Here are made-up objects, facts about them, and rows of numbers that follow some of those facts. Name the object behind each unnamed row.

There are 3 kinds of fact about the objects: fleskol, stola, vagar.
J100 | fleskol J765 | stola J509
J105 | fleskol J915
J107 | fleskol J417
J115 | fleskol J915 | vagar J105
J123 | fleskol J915 | stola J192 | vagar J18
J128 | fleskol J693 | stola J839
J139 | fleskol J609 | stola J754
J148 | fleskol J222 | stola J159
J158 | fleskol J175 | stola J423,J324
J159 | fleskol J222 | vagar J359,J277
J16 | fleskol J276 | vagar J981
J18 | fleskol J915
J192 | fleskol J915
J214 | fleskol J175 | vagar J333
J228 | fleskol J693 | stola J839
J235 | fleskol J435 | stola J790 | vagar J790
J237 | fleskol J609 | stola J254 | vagar J254
J242 | fleskol J553 | stola J991
J245 | fleskol J417
J254 | fleskol J609 | stola J974,J427
J262 | fleskol J765
J263 | fleskol J565 | stola J439 | vagar J771,J292
J266 | fleskol J553 | stola J991,J242 | vagar J425
J272 | fleskol J728 | stola J615
J277 | fleskol J222
J292 | fleskol J565
J293 | fleskol J39 | vagar J967,J366,J426
J304 | fleskol J765 | stola J756
J309 | fleskol J693
J318 | fleskol J276 | stola J16
J324 | fleskol J175 | stola J767 | vagar J214
J326 | fleskol J811 | vagar J493,J941
J327 | fleskol J973 | stola J828
J329 | fleskol J775 | vagar J511
J332 | fleskol J973 | stola J828,J87
J333 | fleskol J175
J341 | fleskol J915 | stola J192
J344 | fleskol J915 | stola J115
J350 | fleskol J175 | stola J324
J356 | fleskol J693 | stola J468,J6 | vagar J374
J359 | fleskol J222 | stola J148
J364 | fleskol J339
J366 | fleskol J39 | stola J661
J369 | fleskol J340 | stola J535 | vagar J52,J99
J374 | fleskol J693
J389 | fleskol J775 | stola J329 | vagar J511
J391 | fleskol J435 | stola J980,J564 | vagar J235
J404 | fleskol J775 | stola J329 | vagar J389,J511
J419 | fleskol J796 | stola J486 | vagar J486
J42 | fleskol J973 | stola J327,J828
J423 | fleskol J175 | stola J324,J979 | vagar J324
J425 | fleskol J553 | stola J266 | vagar J544
J426 | fleskol J39 | stola J661
J427 | fleskol J609
J439 | fleskol J565
J456 | fleskol J340 | stola J986,J99 | vagar J99,J84
J468 | fleskol J693 | vagar J128
J475 | fleskol J728
J484 | fleskol J973 | stola J610
J486 | fleskol J796
J49 | fleskol J765 | stola J304 | vagar J509
J493 | fleskol J811
J5 | fleskol J39 | vagar J766
J501 | fleskol J605 | vagar J900
J509 | fleskol J765
J511 | fleskol J775 | stola J329 | vagar J404,J585
J52 | fleskol J340 | vagar J742,J986,J84
J522 | fleskol J435
J535 | fleskol J340
J544 | fleskol J553
J556 | fleskol J915 | stola J793
J564 | fleskol J435
J568 | fleskol J553
J57 | fleskol J609 | stola J867,J754,J619
J572 | fleskol J553 | stola J568,J266 | vagar J425
J577 | fleskol J512 | stola J736
J578 | fleskol J222 | stola J978,J838 | vagar J159
J585 | fleskol J775 | stola J511 | vagar J329
J595 | fleskol J565 | stola J771 | vagar J292
J6 | fleskol J693 | vagar J468
J602 | fleskol J512 | stola J736 | vagar J577
J610 | fleskol J973 | stola J865
J615 | fleskol J728
J619 | fleskol J609 | stola J974,J951 | vagar J254,J974
J621 | fleskol J605 | vagar J9
J632 | fleskol J973 | vagar J484,J610
J661 | fleskol J39 | stola J5
J680 | fleskol J811 | stola J493
J690 | fleskol J565
J717 | fleskol J565 | stola J771
J721 | fleskol J435 | stola J814
J723 | fleskol J225
J736 | fleskol J512 | stola J602
J740 | fleskol J811
J742 | fleskol J340 | stola J535,J84
J747 | fleskol J915
J753 | fleskol J417 | stola J245
J754 | fleskol J609 | stola J974,J619 | vagar J57
J756 | fleskol J765 | vagar J972
J766 | fleskol J39 | vagar J967
J767 | fleskol J175 | vagar J214
J771 | fleskol J565 | stola J690 | vagar J292
J772 | fleskol J225 | vagar J995
J782 | fleskol J915 | vagar J809
J790 | fleskol J435 | vagar J391,J564
J793 | fleskol J915 | vagar J809,J192
J8 | fleskol J340 | stola J535,J52
J809 | fleskol J915
J814 | fleskol J435 | vagar J842
J826 | fleskol J693 | stola J468
J828 | fleskol J973 | stola J42,J87
J829 | fleskol J915
J838 | fleskol J222 | stola J978
J839 | fleskol J693 | vagar J374
J84 | fleskol J340 | vagar J99
J842 | fleskol J435
J865 | fleskol J973 | stola J332 | vagar J327
J867 | fleskol J609
J87 | fleskol J973
J9 | fleskol J605 | vagar J621
J900 | fleskol J605
J902 | fleskol J222 | stola J359,J148 | vagar J159
J940 | fleskol J565 | stola J263
J941 | fleskol J811 | stola J680
J951 | fleskol J609
J958 | fleskol J435 | stola J842
J959 | fleskol J765
J967 | fleskol J39 | stola J366
J972 | fleskol J765
J974 | fleskol J609
J978 | fleskol J222 | stola J277
J979 | fleskol J175 | stola J333,J350 | vagar J214
J980 | fleskol J435 | stola J842
J981 | fleskol J276 | vagar J16
J986 | fleskol J340 | stola J742,J99
J989 | fleskol J915 | stola J123 | vagar J809,J747
J99 | fleskol J340 | stola J84
J990 | fleskol J693
J991 | fleskol J553 | vagar J425
J995 | fleskol J225

Known rows:
J828: [ -3   0 -11  -6  11   2   7   1   6  -7   0  -9   7  -8   7   1   3   1
  -3   3  -5   3   2   4  -7   1  -4   0   2   2   8  -5   9   5  -3 -11
   4  -7  -3   4  -2   4   0   0  11  -6   4]
J990: [  7   0  -9   6  19 -11 -19  -2   7  -2 -10   3   4  -5   3   6  -9   3
  -4   6  -8   3  -1   6   2  -3  -2 -10  -6  -5  -5  -8   1  -6 -10 -10
   0   0  -9 -11 -14 -18   3 -16   1  -7   3]
J366: [ -3   6 -15   0  -5 -13   8  -2   0  -7  -9  -9  18  17   0  -3  11 -13
  -9   5   0   6  -1   0   4 -15  -1  24   3 -14  -6  10  12   2   3  18
   1   6   9  -2   3   3   2   1   0  -2 -14]
J39: [  5   1 -10  -1  12  -7   7  -2  -8  -8   0  -4   7   6  -3   3  -5  -7
  -5   3  -5  -1 -12   8   2  -9   2   6   3 -13  -6  -9   2   8   6 -13
   1 -13  11  -3  13   2   9  -3  10   2   6]
J5: [ -3  -4 -14  -5   7 -23  16   6   3 -11  -7 -16  19  16  -5 -17  14 -12
 -16   7  -1  11  -5   4  -3 -17   8  13   3  -4 -18   1  10   3  10  20
  -3  12  14 -10   4  -9  -7   5   5  -1  -9]
J123: [  9   6  -7   4  21  10  -1 -28   6 -14 -20 -12   0  -2   1  -1   2  -3
 -13  14  -4  -1   2   7   2  -7   5  -2  -5   7  -6  11   3   0   5  -8
   5  -5  10  12  -1  -3   5   5  16 -19   1]
J263: [  3   3 -12  -6  17  -3   7   1   1  -3  -3  -5  -5   3  -3  -2   0  -1
  -6   7  -6   2   0   9  -9  -7   5  -7  -1   4   0 -11   6   6  -4 -13
   5  -8   3   5   1  -5   1   3   7 -10   2]
J565: [  4   2 -11  -1  11  -7   8  -2  -8  -7   1  -5   7   5  -2   2  -4  -7
  -5   3  -6  -1 -11   8   1  -9   2   6   3 -13  -4  -9   2   7   6 -13
   1 -13  10  -2  13   3   9  -3  10   2   6]
J951: [  0  -8   8 -12  27  -3  17  -5   3  -9 -15  -5   1   6 -18   6  -3  -2
  -8  12   4   3 -15   2 -27  17   4  -2  -2  13 -13 -14   9  12  -6 -12
 -19  -4   3   2   3 -10 -26  -9   1   3   4]
J619: [ -1   0   1  -8  24   0   8  -6  -2   0 -19   5  -5  17 -19  10  -1   1
  -8  12   5  -3  -9   7 -22   7   6  -4   1  14  -5 -13   5  13 -16 -15
  -8 -15   6  15   0  -3 -11  -4   1  -8  -1]
J632: [  0   3 -13  -6   8  -4  10   3   2  -1  -2 -10   2  -1   1  -5   4  -1
  -7   5  -7   5   5   9  -7  -8   2  -5  -2   3   6  -7   7   6  -6  -9
   7  -8   1   2   2   3   0   4  12  -9   1]
J344: [ -4   5  -9   2  34  21 -18 -28  12 -20 -13  -3   2  -8  15  18  -1  12
  -5  13   4 -17  -4  -2  -2  -5  -5   9  17  10   0  15   6   1   7 -23
  11 -13   8  38 -21  -5  21   2   7 -27   0]
J512: [  5   1 -10   0  13  -7   7  -3  -9  -8  -1  -3   7   7  -4   3  -5  -7
  -6   3  -5  -1 -13   7   2  -9   2   7   3 -13  -7  -9   1   7   7 -12
   0 -13  12  -2  13   1   9  -2  10   2   5]
J941: [  3   7 -13   5  -2  10  -8 -11  -2  -1 -12   4   9   4   3  11  -2  -4
  -1   2  -2  -1   6   5   8  -1  -7   9   0  -8  13   3   3   4 -11  -5
   4 -16   3   5   0  11  13  -6  11  -6  -1]
J339: [  6   1 -10   0  13  -6   6  -4  -8  -9   0  -3   7   7  -4   3  -5  -7
  -6   3  -5  -1 -13   8   2  -8   2   6   4 -13  -7  -9   1   7   7 -13
   0 -13  12  -2  13   1  10  -3  10   2   6]
J839: [  3  -9  -6   0  39 -15 -14   6  14 -11  -5  -1   1 -11   5   2  -5  10
  -5   8  -7   1 -10   4 -11   3   1 -19   0   6 -14 -18   3  -6  -2 -18
  -2   5 -11  -8 -21 -31  -2 -13   0  -7   9]
J8: [ -5   8 -16  -3   1   4  -4  -2   0   4   2  -2   5   0   7   8  -3   2
  -2   3  -2  -2   8   4   0 -12  -4  10   6  -5  15   3   9   7  -9 -12
  12 -14   1  14  -5  10  12  -1   7 -14  -5]
J340: [  2   4 -11  -4   7  -8  15   2  -7  -5   6 -10   7  -1   1   0  -1  -6
  -5   2  -8   3  -7   8  -1  -9   0   4   1 -12   3  -7   6   8   5 -14
   5 -11   4  -2  15   9   6   1  12   0   5]
J991: [  4 -14 -10  -3  12  -8   7   4   5 -10 -12 -11  25   2  -4 -22   7  -4
 -16   5  -1  11   2  13   2   1   5  -1  -2   2  -3  -6   2   4   8  10
  -8  -1  15 -19   5  -9  -3  -7  30   0   9]
J568: [  2 -13 -10   0   7  -4   7  -2   6 -13 -12 -13  29  -1  -1 -16   7  -8
 -13   2  -3  11   0   7   4   4   1   4  -2   0  -6  -4   1   2   5  11
 -12   0  13 -20   5  -3  -7  -6  25   5   9]

Which object is each row?
No name comes twice in this set of rows, the named rows included.
[  3  -6  -4  -6  10  -4  13  -1   6 -10  -1 -15  12  -9  -1  -6  -2  -7
  -7   5  -6   9  -3   2  -5   4   0   4  -4  -4  -6  -5   9   5   6  -1
  -9   3   4 -13   5  -9 -12  -8  12   5   5] => J509
[  2  -5 -14   4   0   2  -2  -6   2  -7 -15  -5  26   5   1  -7   5  -7
 -11   1  -2   6   5   9  10  -1  -1   7   0  -3   4   0   0   2  -4   8
  -4  -9  12 -10   2   6   5  -5  23  -1   4] => J242
[ 15  18 -14   6  -5 -23 -20  -3  -7  25  -1   7 -12  11  -9   5 -26  -3
  -8  10 -10   6   9  11  12 -35   9   2 -14 -20  -6   1   2  -1 -16  -5
  14  -3  -4  -9  -4 -15   8 -16  -9 -18 -14] => J356
[ -1   9  -2  -3  13   9  -2 -14  -6   5 -21  12  -5  18 -14  24  -4   1
  -3   9   6  -7  -5   4 -16   7  -1   5   2   7   6  -5   5  13 -24 -17
  -4 -22   2  23  -2   9  -2  -6  -3  -9  -5] => J139
[ 15  18 -12   6  -8 -21 -20  -5  -6  23  -1   6 -11   8  -8   9 -27  -5
  -6   9 -10   7   9   8  13 -32   6   5 -15 -23  -5   2   4  -1 -16  -4
  11  -2  -5 -11  -4 -13   7 -20 -10 -15 -14] => J826
[  9  15 -10   8  11  18 -10 -34   2  -9 -23  -4  -2   0   4  11  -2  -2
  -9  12  -2  -5   7   6   9  -9   0   5  -4   1   4  18   3  -1  -4 -11
  10 -13   7  21  -3   7  16   3  12 -22  -3] => J341
[  4  -2 -20   2   9  23  -8  -6  10 -17  -9   7  -2  12  -3  -4  -1 -13
   1   1  -4   2   7  -3   5  -1  -1   4   7   3  -7 -12   4   4   0   7
  -9  -7  22   0  -8 -14   6   3   7   2   3] => J522
[ 10  -5  -1  -6   1  -7  16   1   3  -4  -1 -16  11  -8  -7 -13  -8  -8
  -9   7  -4  14   3   7   0   4   2   5 -10  -9  -2  -3  10   5   8   4
 -10   4   5 -23  12 -12 -14 -15  19   6   6] => J277
[  8  -2  -6  -6  12 -10  19   1   2  -7  -4 -15   1  -2  -9 -13  -1  -9
 -10   7 -10  12  -1   9  -8  -2   7  -8 -11   1  -9 -11   6   5   2  -2
  -5   2   3 -15  10  -8 -15  -1  12   1   5] => J756
[  1 -16  -8   1  10   2   5  -4   9 -18 -14 -12  34  -5   3 -12   8  -7
 -11   1  -2   9  -2   4   4  12  -4   6   1   0  -4  -2   2   1   6  10
 -15   0  12 -19   2  -3  -5  -9  27   7  11] => J486
[  3  -1 -11   1   8   2   1  -5   2  -7 -10  -4  11   2   0  -1   1  -5
  -7   4  -4   4   0   6   1   0  -1   2  -1  -2   1  -4   3   3  -4  -3
  -2  -8   6  -3   2   2   2  -3  14  -3   3] => J680

Now the same objects, written a new way:
Named rows:
J148: [-2  3 -1  4  0  1  1 -2  2  3  1 -1 -2 -3]
J572: [  9  -9   0  -1   3  -1   5   0 -12  -1  -3  -6   3  10]
J100: [ 0 -3  2 -1  1  4  1  0 -9 -2 -2 -5  1  6]
J18: [  7   6   6 -18  -6 -25   8   1  -5 -12   3  26   7  -6]
J915: [ 12   2  -4 -27  -3  -8   4   5   3  -6   0  32   1  -4]
J344: [  6   1   0 -22   1 -18   6   4  -5 -13   0  29   4   4]
J139: [-13 -22  13   9   2   3  -6   8  15   0   0   1  10   1]
J621: [ 2  1  3  4 -1 -3  3 -2 -2  1  0 -3  2 -1]
J475: [-1  1  1  3  1  0  1 -1 -1  0  0 -2 -1  1]
J391: [ -3  -3   4  -5   0   5   2   0 -17   0  -3  -8   3  10]
J790: [-6  6  0  5 -1 -1  0 -2  3  7  2 -2 -1 -5]
J262: [-1  0  0  3  0  2  0 -1 -1  1  0 -3 -1  1]
J585: [ -4  -2   3  -5   1   2   2   1 -13   0  -2  -3   1   8]
J511: [-5  2  1 -1  0  0  1  0 -5  3  0 -1  0  3]
J57: [-17 -23  21   5  -2  11  -5   8   8  -4  -3   2  15   6]
J535: [ 12  24   2   7   3  -9 -12  -2  15  -2  -9 -16  -4 -20]
J690: [-2  4 -2  5  0  0  1 -2  4  3  2 -1 -2 -5]
J577: [ -5  -1   3  -3   0   7   0   1 -13  -6   0  -6  -1   6]
J364: [-3  2  2  4  1 -2  2 -1 -1 -1  1 -2 -1  1]
J52: [ 11  16   4   4   2 -11  -9   0   3  -2  -6 -18  -2 -13]

Which object is each row?
No name comes twice in this set of rows, the named rows included.
[ 22   8   8  -4   6 -11  -8   3 -12  -7 -14 -25   4   2] => J456
[ 12  -8   0   2   2 -12   4   1 -13   1   0 -12   3   6] => J595
[-12 -10 -13   1   5   5   9  -1 -20   4  -1   1  -9  -4] => J865
[  1  -1   1   3  -2  -3   0   1 -10  -3   4 -13  -1  -2] => J292
[-3  0 -3  2  3  0 -1  1 -2 -2  2 -4 -4  1] => J981
[  7  -8  -4   0   5  -6   1   2 -11  -1   1 -12  -1   6] => J49
[ 11  -4  -2   6   2 -14   3   0  -5   4   1 -10   1  -1] => J263
[ 10  19   7   1   1  -5 -12   1  -3  -9  -8 -24  -2 -13] => J99
[-17 -19  10  12   4  -4  -7   8  31  11   0  10  11  -3] => J619
[-9  8 -2  7 -3  6 -1 -3  6  2  4 -2 -5 -9] => J842
[-17  -7  -3  -5   0  13   6   0 -31  -4  -1  -5  -6   2] => J484
[-17  -2 -10   8  -1   5  11  -6 -10   7   0   7  -8 -16] => J87
[ 14  22   4   5   3 -13 -12  -1   7  -3  -8 -20  -3 -19] => J84
[  0  10  -4 -14  -2 -13   4   0  13 -13   6  34  -3 -11] => J192
[ 5 19 -2  2 -4 -4 -7 -3 29 14 13  3  0 13] => J324

